Below are the code and all the weights of a small trained network. Each question names an input and a target symbol and asks about switching units off, where a switched-off unit gives its printed mean instead of its output.

import numpy as np


def w(rows, s, z=0):
    codes = np.array(rows[::2]) - 128.0
    scale = np.full(codes.shape[1], s)
    scale[-1] = z or s
    return codes * scale


def f(y):
    return np.maximum(y, 0)


def softmax(a):
    e = np.exp(a - a.max(-1, keepdims=True))
    return e / e.sum(-1, keepdims=True)


def log_softmax(a):
    a = a - a.max(-1, keepdims=True)
    return a - np.log(np.exp(a).sum(-1, keepdims=True))


def net(x, mask):
    ids = ['ΓΘΞΨαβεζηλμπστω'.index(c) for c in x.split()]
    T = len(ids)
    res = E[ids] + P[:T]
    u = 0
    for l in range(2):
        r = res
        for j in range(3):
            rows = slice(2 * j, 2 * j + 2)
            q, k, v = (r @ M[l][rows].T for M in (Q, K, V))
            z = softmax(np.where(np.tri(T) > 0, q @ k.T / 2**0.5, -1e9)) @ v
            o = O[l][rows]
            res = res + np.where(mask[u + j], z, o[:, -1]) @ o[:, :-1]
        u += 3
        y = f(res @ A[l][:, :-1].T + A[l][:, -1])
        res = res + np.where(mask[u : u + 4], y, B[l][:, -1]) @ B[l][:, :-1]
        u += 4
    return log_softmax(res[-1] @ U[:, :-1].T + U[:, -1])


Q, K, V, O, A, B = {}, {}, {}, {}, {}, {}
E = w([
[116,176,162,148,124,201],'Γ',
[204,107,103,149,171,176],'Θ',
[195,137,164,39,226,49],'Ξ',
[110,113,1,227,178,102],'Ψ',
[165,106,125,125,152,190],'α',
[187,111,127,136,155,198],'β',
[177,109,127,128,150,193],'ε',
[65,192,206,181,238,85],'ζ',
[175,191,115,48,78,73],'η',
[162,43,92,157,72,79],'λ',
[180,105,136,141,157,196],'μ',
[163,111,125,129,148,194],'π',
[106,88,217,160,99,206],'σ',
[117,255,103,157,46,100],'τ',
[125,125,124,141,157,201],'ω',
],0.015)
P = w([
[206,117,128,155,115,202],'0',
[81,120,93,10,161,207],'1',
[229,137,156,199,86,163],'2',
[76,129,105,38,145,170],'3',
[228,140,162,213,83,131],'4',
[62,134,105,55,130,141],'5',
[221,142,169,225,81,98],'6',
[53,140,104,69,122,114],'7',
[222,146,170,242,79,70],'8',
[39,145,104,81,110,90],'9',
[227,144,162,249,85,42],'10',
[28,144,89,96,100,66],'11',
],0.012)
Q[0] = w([
[194,171,96,82,72,101],'L0H1',
[154,3,149,103,101,105],'L0H1',
[119,140,145,150,157,145],'L0H2',
[62,147,139,16,208,82],'L0H2',
[141,117,91,133,132,146],'L0H3',
[106,127,85,135,161,112],'L0H3',
],0.019)
K[0] = w([
[169,163,104,93,118,115],'L0H1',
[138,53,114,115,121,97],'L0H1',
[119,134,131,137,144,126],'L0H2',
[156,123,143,119,139,253],'L0H2',
[151,116,111,135,138,132],'L0H3',
[121,134,104,139,137,124],'L0H3',
],0.026)
V[0] = w([
[47,109,80,187,78,89],'L0H1',
[42,160,174,150,133,124],'L0H1',
[54,90,49,253,194,116],'L0H2',
[145,9,78,90,15,50],'L0H2',
[102,54,148,133,104,187],'L0H3',
[151,126,253,110,73,124],'L0H3',
],0.0068)
O[0] = w([
[173,156,93,27,215,204,61],'L0H1',
[156,68,101,47,92,121,56],'L0H1',
[182,205,33,229,200,252,45],'L0H2',
[252,132,188,79,29,223,71],'L0H2',
[137,85,67,95,82,108,251],'L0H3',
[178,135,2,186,139,43,206],'L0H3',
],0.006,0.0028)
A[0] = w([
[213,151,199,105,130,109,103],'L0N1',
[192,140,58,94,145,58,254],'L0N2',
[94,144,106,1,150,121,58],'L0N3',
[99,215,121,75,173,53,126],'L0N4',
],0.009,0.0052)
B[0] = w([
[80,101,180,139,37,119,212],'L0N1',
[74,144,217,126,132,203,253],'L0N2',
[146,116,130,255,177,221,195],'L0N3',
[160,173,210,130,132,162,213],'L0N4',
],0.0089,0.0064)
Q[1] = w([
[150,134,141,119,24,137],'L1H1',
[139,107,95,84,163,199],'L1H1',
[92,166,91,150,129,91],'L1H2',
[115,166,87,87,61,194],'L1H2',
[7,136,95,91,203,187],'L1H3',
[89,113,130,193,125,24],'L1H3',
],0.015)
K[1] = w([
[163,169,170,194,69,171],'L1H1',
[118,1,49,123,107,147],'L1H1',
[199,104,75,223,129,128],'L1H2',
[133,33,36,13,138,143],'L1H2',
[70,31,45,75,165,88],'L1H3',
[60,220,193,150,157,86],'L1H3',
],0.0094)
V[1] = w([
[102,76,91,54,141,140],'L1H1',
[214,2,118,189,183,57],'L1H1',
[141,191,95,204,96,117],'L1H2',
[198,43,76,159,166,107],'L1H2',
[125,227,200,69,152,123],'L1H3',
[56,223,78,118,25,194],'L1H3',
],0.007)
O[1] = w([
[108,172,157,178,74,149,2],'L1H1',
[106,34,103,174,154,173,34],'L1H1',
[170,138,154,79,123,121,137],'L1H2',
[176,70,151,121,160,117,54],'L1H2',
[71,183,123,221,99,130,121],'L1H3',
[85,255,77,59,104,124,203],'L1H3',
],0.0097,0.0064)
A[1] = w([
[137,71,22,92,83,56,99],'L1N1',
[74,138,97,79,56,69,120],'L1N2',
[165,166,61,180,168,84,254],'L1N3',
[246,163,80,153,91,138,50],'L1N4',
],0.013,0.0056)
B[1] = w([
[246,240,155,106,98,1,148],'L1N1',
[170,180,147,156,213,190,250],'L1N2',
[79,18,28,133,200,58,194],'L1N3',
[168,76,1,123,60,149,210],'L1N4',
],0.01,0.011)
U = w([
[116,123,115,153,151,82,109],'Γ',
[134,185,82,73,129,49,164],'Θ',
[191,150,135,109,116,32,122],'Ξ',
[160,117,138,146,139,147,94],'Ψ',
[143,139,116,137,41,142,123],'α',
[190,143,156,196,141,180,57],'β',
[29,94,132,95,149,254,200],'ε',
[159,119,130,144,142,139,96],'ζ',
[74,140,116,19,111,62,247],'η',
[100,140,144,196,58,80,126],'λ',
[169,118,139,148,143,142,96],'μ',
[180,99,140,156,175,186,67],'π',
[181,112,141,151,158,152,87],'σ',
[177,114,140,149,154,147,91],'τ',
[133,119,80,134,145,176,66],'ω',
],0.0083,0.014)

Each question gives the input, a string of symbols that net reads in full, and the target symbol t.
The units are the heads (2 rows each of Q, K, V and O) and the neurons (one row each of A and B). Each row of codes is followed by its name. A weight is (code - 128) times the scale printed after its matrix; where a second scale follows, it is the last column's (O, A, B and U).
mask holds one flag per unit, layer by layer, with each layer's heads first. A switched-off unit (its flag False) gives its mean, the last column of its rows in O or B, instead of its output. The means were averaged over made-up inputs and are rounded, as every weight is.
A unit's drop is (log p(t) with every unit on - log p(t) with that unit switched off) / (log p(t) with every unit on - log p(t) with every unit switched off).
The circuit of an input: a set's keep is (log p(t) with only the set's units on - log p(t) with every unit switched off) / (log p(t) with every unit on - log p(t) with every unit switched off). Starting from the 12 units with the biggest drops (on a tie, the unit counted first), units are removed one at a time, each time the one whose removal leaves the highest keep (on an exact tie, the one counted first), for as long as the keep stays at least 0.8.
circuit, biggest first: the units of the circuit, biggest drop first
top k neurons: the k neurons with the biggest drops, biggest first
k most important neurons of layer l: the k neurons of layer l with the biggest drops, biggest first
heads that matter: for each layer, one digit per head in row order, 1 if its drop is at least 0.15 and else 0, layers parted by /
input τ π σ μ λ ω Θ, target α: circuit, biggest first -> [L0H2, L1N4]
input ε β τ Ψ π Θ Ξ λ ω η, target ε: circuit, biggest first -> [L0N3, L0N2]
input ζ σ α σ, target η: heads that matter -> 101 / 001
input η Ψ μ λ ω Γ λ σ Γ τ α, target Θ: top 2 neurons -> [L0N4, L1N3]
input α σ α Ξ σ, target λ: heads that matter -> 000 / 001
input π Γ Ξ λ ω, target α: circuit, biggest first -> [L0H2, L1N4, L1N2]
input η Ξ τ σ α Ξ, target ε: circuit, biggest first -> [L0N3]
input σ λ Ψ λ η, target β: 2 most important neurons of layer 0 -> [L0N2, L0N1]
input σ Θ σ Θ Ψ α ζ η β, target β: top 2 neurons -> [L1N2, L0N4]
input μ τ τ Ψ σ, target ω: circuit, biggest first -> [L0H2, L1N4, L0H3, L1N3]
input σ ε σ ε σ, target Ξ: 2 most important neurons of layer 0 -> [L0N2, L0N4]
input σ μ Ψ ε σ, target ω: top 2 neurons -> [L1N4, L1N3]
input ε α ε σ Ξ Ψ, target ε: heads that matter -> 001 / 100
input σ ω Θ Γ τ ζ μ Θ π σ β, target Γ: heads that matter -> 010 / 001
input τ λ τ τ λ ζ μ σ τ, target Θ: 2 most important neurons of layer 1 -> [L1N3, L1N2]
input λ τ σ Ψ α, target ω: circuit, biggest first -> [L0H2, L1N4, L1N3]
input ε Θ Θ Ξ λ Ψ τ, target Θ: heads that matter -> 100 / 101
input Ψ Θ ε ε Γ σ Γ, target ω: heads that matter -> 010 / 000
input η Θ ζ η ε, target β: top 4 neurons -> [L1N2, L0N1, L0N2, L0N3]
input π Γ τ ε β, target Θ: heads that matter -> 000 / 101
input Ξ β σ, target λ: heads that matter -> 010 / 001
input σ Θ μ Ψ ω τ Γ α λ Θ π, target α: top 2 neurons -> [L1N4, L0N1]
input Ξ μ Ψ η τ β β σ ε, target Θ: circuit, biggest first -> [L1H1, L1H3]
input τ σ λ μ Ξ σ η τ Ψ, target ω: circuit, biggest first -> [L0H2, L1N4]
